The symbols move the points like this.
w242 f w186
w242 j w219
w242 z w540
w242 u w269
w703 f w243
w703 j w642
w703 z w795
w703 u w71
w873 f w736
w873 j w33
w873 z w270
w873 u w680
w931 f w680
w931 j w826
w931 z w873
w931 u w29
w485 f w253
w485 j w58
w485 z w330
w485 u w162
w388 f w488
w388 j w851
w388 z w892
w388 u w533
w179 f w260
w179 j w897
w179 z w801
w179 u w4
w33 f w873
w33 j w847
w33 z w746
w33 u w931
w851 f w388
w851 j w899
w851 z w804
w851 u w257
w892 f w74
w892 j w804
w892 z w138
w892 u w488
w801 f w135
w801 j w586
w801 z w106
w801 u w260
w905 f w278
w905 j w795
w905 z w315
w905 u w744
w106 f w58
w106 j w162
w106 z w864
w106 u w135
w368 f w912
w368 j w966
w368 z w207
w368 u w986
w944 f w356
w944 j w13
w944 z w899
w944 u w330
w13 f w944
w13 j w995
w13 z w533
w13 u w941
w260 f w666
w260 j w179
w260 z w135
w260 u w622
w270 f w933
w270 j w746
w270 z w722
w270 u w736
w335 f w826
w335 j w29
w335 z w847
w335 u w138
w400 f w540
w400 j w45
w400 z w4
w400 u w242
w920 f w198
w920 j w363
w920 z w269
w920 u w981
w897 f w179
w897 j w622
w897 z w586
w897 u w838
w586 f w801
w586 j w666
w586 z w162
w586 u w179
w58 f w485
w58 j w106
w58 z w941
w58 u w948
w679 f w443
w679 j w198
w679 z w219
w679 u w363
w4 f w622
w4 j w838
w4 z w260
w4 u w540
w356 f w257
w356 j w944
w356 z w851
w356 u w995
w941 f w330
w941 j w864
w941 z w944
w941 u w485
w363 f w920
w363 j w818
w363 z w443
w363 u w315
w899 f w851
w899 j w533
w899 z w160
w899 u w356
w642 f w703
w642 j w207
w642 z w701
w642 u w358
w160 f w804
w160 j w488
w160 z w910
w160 u w851
w995 f w13
w995 j w330
w995 z w257
w995 u w864
w986 f w677
w986 j w481
w986 z w912
w986 u w940
w138 f w345
w138 j w523
w138 z w826
w138 u w74
w666 f w586
w666 j w260
w666 z w948
w666 u w897
w253 f w864
w253 j w485
w253 z w995
w253 u w106
w804 f w892
w804 j w160
w804 z w523
w804 u w388
w443 f w269
w443 j w679
w443 z w242
w443 u w920
w278 f w774
w278 j w905
w278 z w981
w278 u w701
w948 f w162
w948 j w135
w948 z w485
w948 u w586
w701 f w795
w701 j w744
w701 z w774
w701 u w703
w71 f w207
w71 j w358
w71 z w243
w71 u w368
w243 f w744
w243 j w703
w243 z w905
w243 u w207
w330 f w995
w330 j w941
w330 z w356
w330 u w253
w360 f w838
w360 j w540
w360 z w897
w360 u w45
w345 f w29
w345 j w138
w345 z w931
w345 u w910
w410 f w219
w410 j w269
w410 z w45
w410 u w679
w523 f w138
w523 j w910
w523 z w335
w523 u w892
w186 f w45
w186 j w242
w186 z w360
w186 u w410
w358 f w71
w358 j w912
w358 z w703
w358 u w966
w736 f w494
w736 j w873
w736 z w933
w736 u w847
w722 f w481
w722 j w940
w722 z w966
w722 u w933
w540 f w360
w540 j w400
w540 z w622
w540 u w186
w533 f w899
w533 j w257
w533 z w488
w533 u w944
w838 f w4
w838 j w360
w838 z w179
w838 u w400
w219 f w242
w219 j w410
w219 z w400
w219 u w443
w257 f w533
w257 j w356
w257 z w388
w257 u w13
w818 f w363
w818 j w981
w818 z w679
w818 u w960
w981 f w818
w981 j w315
w981 z w198
w981 u w774
w960 f w315
w960 j w774
w960 z w363
w960 u w905
w135 f w948
w135 j w801
w135 z w58
w135 u w666
w45 f w400
w45 j w186
w45 z w838
w45 u w219
w74 f w910
w74 j w892
w74 z w345
w74 u w160
w744 f w701
w744 j w243
w744 z w278
w744 u w642
w933 f w337
w933 j w270
w933 z w481
w933 u w494
w315 f w981
w315 j w960
w315 z w920
w315 u w278
w826 f w931
w826 j w335
w826 z w33
w826 u w345
w622 f w897
w622 j w4
w622 z w666
w622 u w360
w29 f w335
w29 j w345
w29 z w680
w29 u w523
w269 f w410
w269 j w443
w269 z w186
w269 u w198
w677 f w966
w677 j w986
w677 z w358
w677 u w722
w481 f w986
w481 j w722
w481 z w368
w481 u w337
w207 f w642
w207 j w71
w207 z w744
w207 u w912
w795 f w905
w795 j w701
w795 z w960
w795 u w243
w940 f w722
w940 j w337
w940 z w677
w940 u w270
w337 f w940
w337 j w933
w337 z w986
w337 u w746
w912 f w358
w912 j w368
w912 z w642
w912 u w677
w680 f w847
w680 j w931
w680 z w736
w680 u w335
w746 f w270
w746 j w494
w746 z w940
w746 u w873
w162 f w106
w162 j w948
w162 z w253
w162 u w801
w198 f w679
w198 j w920
w198 z w410
w198 u w818
w910 f w523
w910 j w74
w910 z w29
w910 u w804
w494 f w746
w494 j w736
w494 z w337
w494 u w33
w864 f w941
w864 j w253
w864 z w13
w864 u w58
w847 f w33
w847 j w680
w847 z w494
w847 u w826
w966 f w368
w966 j w677
w966 z w71
w966 u w481
w488 f w160
w488 j w388
w488 z w74
w488 u w899
w774 f w960
w774 j w278
w774 z w818
w774 u w795

The rows follow the links: the fewer symbols apart two points are, the more alike their rows tend to be.

Each row is also shifted at random along 2 hidden directions that mean nothing.

Some points, each with a row of numbers:
w410 -> 47 22 -45 -44 -32 16 18 -45 -13 -6 -15 2 -18 -12 22 32 1 54 -14 6 46 24 -53 -13 5 18 -20 1 0 20 30 20 -24 -30 -14 23 15 3 22 -2 12
w677 -> 20 -14 10 36 8 -28 1 25 6 30 -32 -13 20 -11 0 -24 -14 -21 -11 10 -19 30 -8 10 0 -33 13 2 -42 22 -5 -47 -5 27 -8 1 24 -1 -27 -1 9
w912 -> 90 -2 -15 19 -24 -17 -1 23 19 4 -33 -9 28 -9 2 2 2 28 -31 46 7 36 -27 -27 -9 -29 9 4 -37 36 5 -29 -32 6 -26 24 26 4 -12 12 28
w948 -> -35 23 -15 -37 -18 30 -5 -20 -1 -35 33 13 -14 11 1 29 17 31 5 2 20 -28 10 -22 -2 32 -12 -1 41 -15 7 47 -5 -29 2 7 -21 3 28 4 -3
w897 -> -71 42 -37 -47 -40 26 -6 -26 3 -29 21 10 -6 8 14 40 16 57 -11 24 29 -8 -9 -38 -8 31 -15 2 27 9 21 41 -31 -30 -15 30 -1 7 29 10 12
w71 -> 46 31 -42 8 -71 -11 -21 41 43 -23 -26 -6 55 0 5 30 22 82 -59 106 17 40 -24 -85 -28 -29 13 9 -36 63 13 -20 -78 -3 -56 63 39 12 -3 34 56
w533 -> -89 21 8 3 -24 14 -37 42 32 -49 47 11 28 29 -20 15 30 20 -7 49 -19 -43 60 -55 -22 9 11 2 38 -10 -17 28 -19 -4 -9 16 -23 7 10 25 9
w795 -> 65 5 -26 -4 -18 -11 15 -14 -3 20 -40 -8 3 -18 18 6 -10 26 -21 14 22 44 -51 -2 2 -14 -4 2 -37 34 19 -22 -24 -1 -20 19 32 1 -6 -1 18
w363 -> 17 24 -42 -28 -31 2 14 -31 -6 9 -28 -3 -5 -14 24 23 -4 47 -22 16 33 38 -52 -12 1 4 -11 2 -20 34 29 -2 -32 -14 -22 28 30 4 10 1 19
w33 -> 54 -10 15 37 -14 -14 -24 58 33 -21 3 -2 41 10 -22 -7 17 7 -20 53 -19 -6 29 -41 -18 -28 20 4 -9 10 -20 -16 -18 13 -16 12 -3 4 -13 21 18
w106 -> -61 8 3 -27 10 22 0 -24 -13 -16 33 10 -25 10 -1 9 4 -7 22 -30 4 -33 18 11 6 31 -12 -3 39 -30 0 37 20 -15 20 -14 -25 -1 19 -7 -19
w270 -> -102 4 20 51 -6 -32 -28 62 30 15 -10 -11 48 8 -9 -22 -3 -18 -19 46 -46 12 38 -22 -18 -37 27 3 -34 28 -17 -47 -24 41 -19 18 23 2 -31 16 19
w360 -> -46 22 -29 -43 -11 18 14 -47 -20 1 3 5 -27 -5 20 22 -4 24 6 -20 28 4 -27 7 8 29 -18 -1 14 1 24 25 -5 -22 2 7 4 0 21 -8 -4
w722 -> 180 -29 5 27 -2 -13 5 24 12 -3 -26 -7 18 -11 -10 -10 4 7 -16 23 7 21 -23 -10 -3 -30 8 2 -26 11 -8 -24 -4 3 -10 0 5 1 -14 6 13
w540 -> 59 -1 -23 -46 9 21 32 -67 -35 7 -5 5 -48 -16 19 15 -9 10 18 -52 41 6 -48 34 21 30 -26 -4 15 -14 22 29 20 -30 16 -14 -6 -3 22 -20 -18
w198 -> 11 16 -35 -30 -14 2 22 -41 -18 20 -26 -3 -19 -17 26 16 -13 26 -8 -11 31 34 -52 11 9 8 -16 0 -18 22 27 -1 -14 -13 -9 14 25 -1 8 -9 6
w931 -> 73 -21 26 36 3 -9 -17 49 25 -21 8 0 28 9 -24 -12 15 -10 -7 31 -19 -15 31 -24 -11 -22 17 2 0 -6 -25 -9 2 12 -4 -4 -14 1 -14 13 6
w242 -> -10 5 -21 -35 11 9 30 -61 -36 28 -16 -1 -41 -17 25 6 -21 -3 15 -53 26 18 -46 43 20 21 -21 -3 -1 -2 24 9 14 -14 12 -9 10 -6 12 -23 -14
w642 -> 27 -18 3 21 21 -27 20 -9 -15 51 -44 -13 -4 -22 13 -25 -28 -29 0 -25 -6 42 -34 42 12 -24 4 -1 -46 18 7 -46 8 22 1 -8 30 -6 -24 -15 -1
w920 -> -28 31 -43 -27 -34 2 10 -27 -4 11 -24 -3 -2 -10 26 25 -7 45 -21 19 27 37 -44 -14 0 4 -10 1 -20 36 29 -3 -36 -11 -23 32 32 4 9 1 19
w679 -> -52 14 -25 -25 0 -3 22 -45 -25 36 -26 -5 -23 -16 27 6 -22 5 1 -28 17 32 -43 29 13 10 -14 -1 -19 18 26 -8 -5 -2 -2 6 26 -3 3 -16 -1
w345 -> -58 -30 52 47 45 -19 -12 39 4 16 13 -4 10 10 -22 -41 -9 -72 23 -25 -52 -25 55 31 1 -17 19 -2 0 -28 -32 -24 37 35 22 -34 -18 -6 -24 -5 -21
w873 -> 56 6 0 33 -42 -9 -35 70 51 -40 6 -1 59 15 -21 9 30 42 -39 92 -11 -2 28 -77 -30 -30 23 6 -10 26 -17 -11 -45 6 -35 35 4 9 -8 36 36
w186 -> -136 23 -17 -29 7 1 18 -48 -29 36 -11 -2 -30 -10 27 3 -25 -11 12 -42 5 17 -22 38 14 19 -13 -3 -6 6 22 -1 4 1 7 0 19 -4 5 -18 -11
w826 -> 56 -23 31 38 10 -10 -18 46 21 -16 10 -1 24 10 -25 -17 12 -20 -2 20 -24 -18 34 -13 -10 -21 17 0 1 -12 -26 -11 9 14 2 -10 -16 1 -14 11 1
w160 -> -59 -1 28 22 3 2 -28 44 21 -28 36 6 21 23 -25 -6 17 -15 4 21 -31 -39 61 -24 -13 -1 15 1 26 -19 -25 9 4 10 5 -4 -24 2 -2 14 -3
w523 -> -45 -24 46 38 35 -12 -16 40 9 2 20 0 12 13 -23 -32 -1 -56 18 -14 -43 -30 56 16 -3 -13 17 -2 8 -27 -30 -13 30 26 19 -27 -22 -3 -18 0 -17
w986 -> 42 -21 15 37 15 -27 3 23 3 31 -32 -12 16 -11 -3 -27 -14 -27 -7 2 -19 26 -8 17 1 -33 13 0 -39 15 -7 -45 2 27 -4 -5 20 -3 -27 -4 5

The symbols that take the first to the second take the third to the fourth, perhaps in another order. What is the fourth?
Answer with the point's name.
A -32 10 -8 -36 6 25 8 -38 -19 -13 26 9 -32 4 6 15 3 4 20 -33 18 -24 -1 14 8 34 -17 -3 36 -25 8 39 17 -22 16 -11 -21 -1 23 -10 -17
B -112 23 -3 -24 -9 21 -13 -7 1 -26 39 10 -7 17 -2 17 12 10 10 0 -2 -34 32 -17 -5 28 -5 0 40 -17 0 36 -1 -12 6 3 -19 2 19 5 -8
C 8 8 -11 -39 -1 30 7 -35 -14 -26 28 11 -29 5 2 22 10 17 14 -23 24 -27 -3 1 7 35 -18 -3 41 -24 7 46 12 -30 14 -8 -26 1 27 -5 -13
D w485

A -117 27 -27 -24 -8 -4 14 -37 -19 35 -22 -5 -15 -11 29 8 -21 8 -2 -18 9 30 -30 20 8 9 -10 -1 -18 24 26 -10 -15 3 -7 15 31 -1 2 -12 2
B -25 -7 -7 -30 37 4 39 -72 -50 48 -21 -3 -55 -22 26 -11 -33 -35 31 -86 18 20 -45 77 29 21 -22 -6 -5 -14 21 0 36 -5 27 -28 8 -9 4 -35 -30
C -129 35 -28 4 -32 -22 -5 7 10 31 -33 -12 25 -7 22 6 -13 25 -29 39 -6 46 -20 -18 -9 -19 7 4 -45 54 19 -38 -47 20 -33 41 52 4 -13 7 29
D w315

A 162 -31 15 33 3 -12 -3 35 17 -10 -14 -5 21 -3 -18 -14 9 -3 -11 23 -3 6 -2 -13 -6 -28 12 2 -17 2 -16 -19 2 6 -4 -5 -4 1 -14 8 9
B 186 -48 18 28 34 -20 26 -3 -13 31 -40 -11 -9 -23 -4 -31 -17 -35 7 -31 3 28 -37 44 16 -28 2 -1 -34 -3 -7 -35 29 12 12 -28 5 -7 -21 -16 -8
C 20 -19 31 43 9 -17 -19 51 22 -7 4 -4 29 9 -23 -21 7 -24 -4 23 -31 -12 37 -13 -10 -26 20 1 -8 -5 -24 -21 4 22 -1 -6 -8 0 -20 11 5
D w933

A 73 -16 1 25 4 -23 9 11 0 29 -39 -11 11 -15 4 -16 -14 -9 -12 6 -3 35 -27 13 2 -29 8 1 -41 23 0 -40 -5 16 -9 2 24 -2 -22 -2 10
B -129 16 -3 32 -10 -35 -10 29 14 43 -36 -16 33 -6 12 -16 -19 -10 -22 29 -31 41 1 -3 -9 -33 17 3 -53 45 5 -56 -32 39 -25 25 47 1 -29 5 22
C -139 40 -25 -39 -24 19 -7 -24 -4 -13 21 8 -9 10 15 28 6 29 0 6 11 -10 5 -18 -4 30 -11 0 24 5 17 30 -20 -16 -5 21 2 4 22 3 3
D w666

A -50 27 -15 -32 -27 29 -17 -4 11 -47 41 13 -1 18 -5 32 26 39 -1 23 14 -35 23 -41 -10 30 -8 1 45 -11 3 49 -15 -26 -3 15 -23 7 28 13 3
B 109 -28 22 -15 30 26 8 -18 -15 -31 35 12 -31 7 -18 -2 13 -21 30 -43 12 -45 15 19 11 25 -12 -4 48 -53 -15 43 46 -23 34 -39 -49 -4 18 -9 -30
C 4 -15 -5 -6 35 -16 39 -51 -40 63 -44 -12 -36 -29 26 -21 -39 -36 18 -66 8 42 -54 72 26 -3 -11 -3 -35 6 18 -31 26 11 15 -21 27 -8 -12 -31 -17
D w443

A -20 16 -26 -1 -20 -15 8 -9 -1 29 -37 -10 10 -14 21 5 -13 22 -22 19 9 45 -39 -4 0 -13 0 3 -40 40 19 -28 -30 8 -22 25 40 2 -9 0 20
B 4 29 -45 -19 -42 -3 7 -15 5 7 -30 -5 10 -11 23 24 -2 56 -30 38 27 42 -47 -29 -6 -4 -6 4 -28 46 28 -10 -46 -8 -31 39 37 6 5 8 28
C -27 8 12 39 -28 -14 -38 74 46 -26 9 -1 56 18 -22 0 23 17 -29 77 -30 -7 46 -61 -28 -29 25 5 -9 21 -21 -18 -34 19 -27 27 5 7 -14 30 29
D w494

A -1 -5 -15 -22 22 -5 35 -58 -38 48 -33 -7 -40 -24 27 -7 -31 -18 16 -60 18 34 -53 59 24 10 -18 -3 -21 5 24 -12 18 -2 13 -14 21 -7 -1 -28 -15
B 97 37 -67 -48 -69 21 7 -28 11 -33 -15 4 5 -8 21 55 21 103 -40 59 63 31 -63 -62 -11 13 -17 5 -3 42 35 27 -59 -41 -39 52 20 10 29 17 37
C 44 -18 16 40 4 -24 -8 39 16 12 -19 -9 28 -3 -10 -20 -4 -16 -13 24 -21 16 7 -5 -6 -34 18 1 -30 15 -13 -36 -5 24 -10 2 12 0 -25 8 11
D w940

A -108 24 -6 -29 -7 21 -8 -15 -4 -20 35 9 -13 14 2 18 9 10 10 -7 1 -29 25 -8 -2 30 -8 -1 37 -17 3 37 1 -14 7 1 -17 2 19 2 -9
B -220 36 3 -13 -10 13 -24 8 7 -16 42 9 5 24 -1 12 8 0 8 8 -23 -34 54 -18 -10 24 3 0 33 -10 -3 24 -8 3 2 10 -10 4 12 7 -4
C -80 2 28 29 -2 -6 -34 56 30 -25 31 4 34 23 -25 -9 18 -13 -3 36 -37 -34 64 -33 -18 -10 20 1 16 -10 -26 -1 -4 18 -3 2 -17 3 -8 20 5
D w138

A 40 -11 8 36 -6 -23 -9 40 20 10 -24 -9 31 -3 -7 -14 -1 -3 -20 35 -17 21 1 -15 -10 -34 17 3 -35 24 -9 -37 -17 22 -17 11 19 2 -22 11 18
B 44 -43 34 43 52 -34 19 5 -18 58 -39 -15 -7 -19 -1 -49 -33 -71 18 -49 -28 27 -11 66 17 -32 9 -3 -44 -3 -12 -54 37 36 18 -34 15 -10 -35 -21 -18
C -35 0 13 -15 13 21 -6 -8 -4 -25 39 11 -16 14 -10 5 12 -11 21 -22 -2 -41 32 3 2 26 -6 -3 43 -35 -9 36 23 -13 20 -17 -33 -1 16 -2 -19
D w995

A -58 -8 31 48 6 -23 -27 60 27 3 4 -5 38 13 -20 -23 3 -27 -8 33 -44 -9 48 -16 -15 -30 25 2 -16 6 -25 -31 -4 34 -8 2 4 1 -25 14 8
B 28 -37 48 43 42 -15 -7 34 3 8 7 -3 7 4 -24 -37 -5 -60 19 -21 -37 -21 39 27 3 -20 15 -2 -1 -27 -30 -20 37 26 22 -34 -19 -6 -22 -5 -18
C -44 5 0 36 -12 -31 -11 37 19 25 -30 -12 36 -5 3 -13 -8 -1 -23 40 -23 33 1 -15 -11 -34 17 2 -45 38 -1 -48 -28 30 -24 22 35 2 -26 10 23
D w722

A -244 39 0 -18 -6 11 -19 -2 1 -5 36 7 -1 20 6 11 1 -5 11 -3 -22 -29 47 -8 -7 26 0 -1 28 -8 3 21 -7 5 3 11 -4 2 11 3 -7
B -192 8 26 -7 36 6 -3 -16 -20 15 32 6 -25 13 0 -15 -13 -53 37 -55 -30 -35 45 41 10 25 -3 -5 30 -35 -8 14 35 12 30 -27 -18 -5 3 -15 -32
C -17 7 -17 -41 11 19 23 -57 -32 8 6 5 -43 -8 18 12 -10 0 20 -50 26 -2 -28 33 17 32 -22 -4 20 -16 18 27 19 -22 17 -13 -7 -4 19 -18 -18
D w179

A 5 18 -29 -47 -12 25 15 -49 -20 -11 8 8 -30 -4 17 26 3 31 7 -20 35 -3 -29 3 8 31 -22 -1 23 -6 21 36 -1 -31 4 4 -7 1 27 -8 -5
B 98 -3 -24 -50 6 27 33 -68 -35 -5 0 7 -50 -13 14 20 -2 17 17 -50 47 0 -49 28 21 34 -28 -3 24 -20 21 40 23 -37 18 -16 -14 -2 27 -19 -18
C -66 12 -19 -12 4 -12 21 -36 -23 47 -36 -9 -18 -19 27 -4 -28 -7 1 -28 7 40 -40 36 13 -1 -9 0 -32 23 23 -24 -5 9 -3 5 35 -3 -6 -16 -1
D w981

A -64 -5 27 0 22 13 -11 6 -2 -17 39 9 -9 16 -15 -7 8 -30 24 -24 -19 -44 47 10 1 17 1 -3 37 -38 -17 24 28 0 22 -22 -32 -2 7 -2 -22
B 7 -20 34 11 25 8 -10 16 2 -22 34 8 -4 15 -23 -12 9 -33 22 -19 -19 -44 44 8 0 8 4 -2 34 -39 -23 19 32 0 23 -27 -37 -2 2 0 -20
C 170 -22 -16 2 3 -11 28 -22 -13 23 -45 -9 -10 -26 11 -4 -13 9 -10 -11 28 42 -62 19 12 -17 -7 0 -36 18 13 -22 1 -5 -5 -3 20 -3 -7 -10 6
D w278

A -71 25 -31 -22 -12 -3 14 -35 -15 30 -25 -5 -13 -13 28 10 -18 17 -8 -9 16 36 -39 13 6 7 -10 0 -22 28 26 -10 -19 -2 -11 18 31 0 3 -9 7
B -15 14 -31 -29 -8 2 23 -45 -22 25 -24 -3 -23 -17 26 12 -16 17 -2 -20 25 32 -49 20 12 10 -15 0 -17 19 27 -3 -8 -10 -4 9 24 -1 8 -13 1
C -11 15 4 0 -28 18 -34 41 33 -60 46 12 27 27 -23 21 36 33 -11 54 -5 -45 50 -63 -23 10 8 3 40 -12 -16 36 -19 -14 -10 16 -31 9 15 26 12
D w851

A -42 35 -36 -48 -32 26 2 -34 -4 -22 16 9 -13 4 15 37 12 50 -6 11 33 -4 -17 -26 -2 31 -17 1 26 5 22 40 -22 -31 -9 22 -2 4 29 4 7
B 67 18 -38 -53 -22 31 16 -51 -15 -25 7 9 -30 -6 14 35 10 50 -2 -8 50 0 -41 -11 7 33 -24 -2 25 -3 23 44 -8 -42 -1 10 -8 3 33 -4 1
C -67 -23 49 32 43 -7 -13 28 1 3 27 1 1 14 -23 -32 -4 -64 28 -29 -43 -38 59 27 1 -5 13 -3 18 -36 -30 -4 39 23 27 -34 -27 -4 -13 -5 -25
D w488

A -37 -8 25 -2 22 14 -8 3 -4 -20 38 9 -13 15 -16 -5 8 -27 25 -24 -14 -45 42 9 2 18 -1 -4 39 -40 -16 28 30 -4 24 -24 -35 -3 9 -3 -22
B -54 -13 35 12 28 7 -14 18 2 -15 36 7 -2 17 -20 -14 6 -38 23 -20 -29 -44 53 11 -1 8 6 -2 32 -36 -23 15 31 7 22 -26 -33 -2 -1 -1 -22
C 20 -38 43 51 43 -30 1 32 -2 33 -17 -10 9 -4 -15 -44 -17 -66 14 -24 -39 3 21 40 5 -32 18 -2 -26 -11 -24 -43 32 37 15 -30 0 -7 -33 -9 -14
D w337

A -59 -19 43 47 25 -20 -20 49 15 8 11 -4 24 13 -22 -32 -2 -50 9 4 -49 -19 54 7 -7 -22 22 0 -4 -13 -29 -25 17 33 9 -16 -9 -3 -23 4 -8
B 47 -27 31 45 17 -19 -10 44 15 5 -7 -6 23 3 -18 -26 0 -30 -1 12 -28 -3 24 1 -5 -30 18 1 -17 -3 -22 -29 10 24 2 -11 -4 -1 -22 5 0
C 3 16 -31 -7 -24 -11 10 -13 -2 23 -37 -8 7 -15 22 10 -10 29 -22 19 16 45 -44 -7 -1 -12 -2 2 -36 40 21 -23 -31 2 -23 27 38 2 -4 1 21
D w363

A 31 -27 39 19 31 4 -9 22 2 -17 30 6 -3 12 -25 -19 9 -39 23 -20 -21 -40 43 12 1 1 7 -2 27 -40 -27 12 36 5 24 -32 -37 -3 -3 -2 -21
B -4 -13 28 10 15 10 -16 22 9 -29 37 8 3 17 -23 -6 15 -21 15 -4 -19 -43 47 -7 -4 8 6 -1 33 -34 -23 21 22 0 17 -18 -35 0 4 5 -14
C -24 -10 22 -11 26 18 -1 -12 -13 -16 36 10 -24 12 -12 -4 5 -29 30 -40 -7 -43 31 21 7 24 -6 -4 41 -42 -12 33 36 -10 29 -30 -37 -3 13 -8 -27
D w253

A -31 17 4 39 -40 -16 -41 78 52 -29 6 -3 65 18 -19 5 25 32 -39 95 -27 -1 42 -75 -33 -33 28 6 -14 32 -17 -21 -49 18 -36 38 12 10 -15 36 37
B 38 -22 28 44 11 -21 -12 46 18 4 -8 -6 27 3 -18 -23 2 -25 -5 20 -28 1 23 -4 -8 -31 18 2 -19 2 -20 -31 3 24 -3 -6 1 -1 -23 7 4
C 14 -8 3 31 0 -27 0 22 8 29 -35 -12 21 -11 4 -18 -12 -10 -16 17 -15 35 -13 5 -2 -31 13 2 -43 28 0 -45 -13 24 -13 8 30 0 -24 1 13
D w912

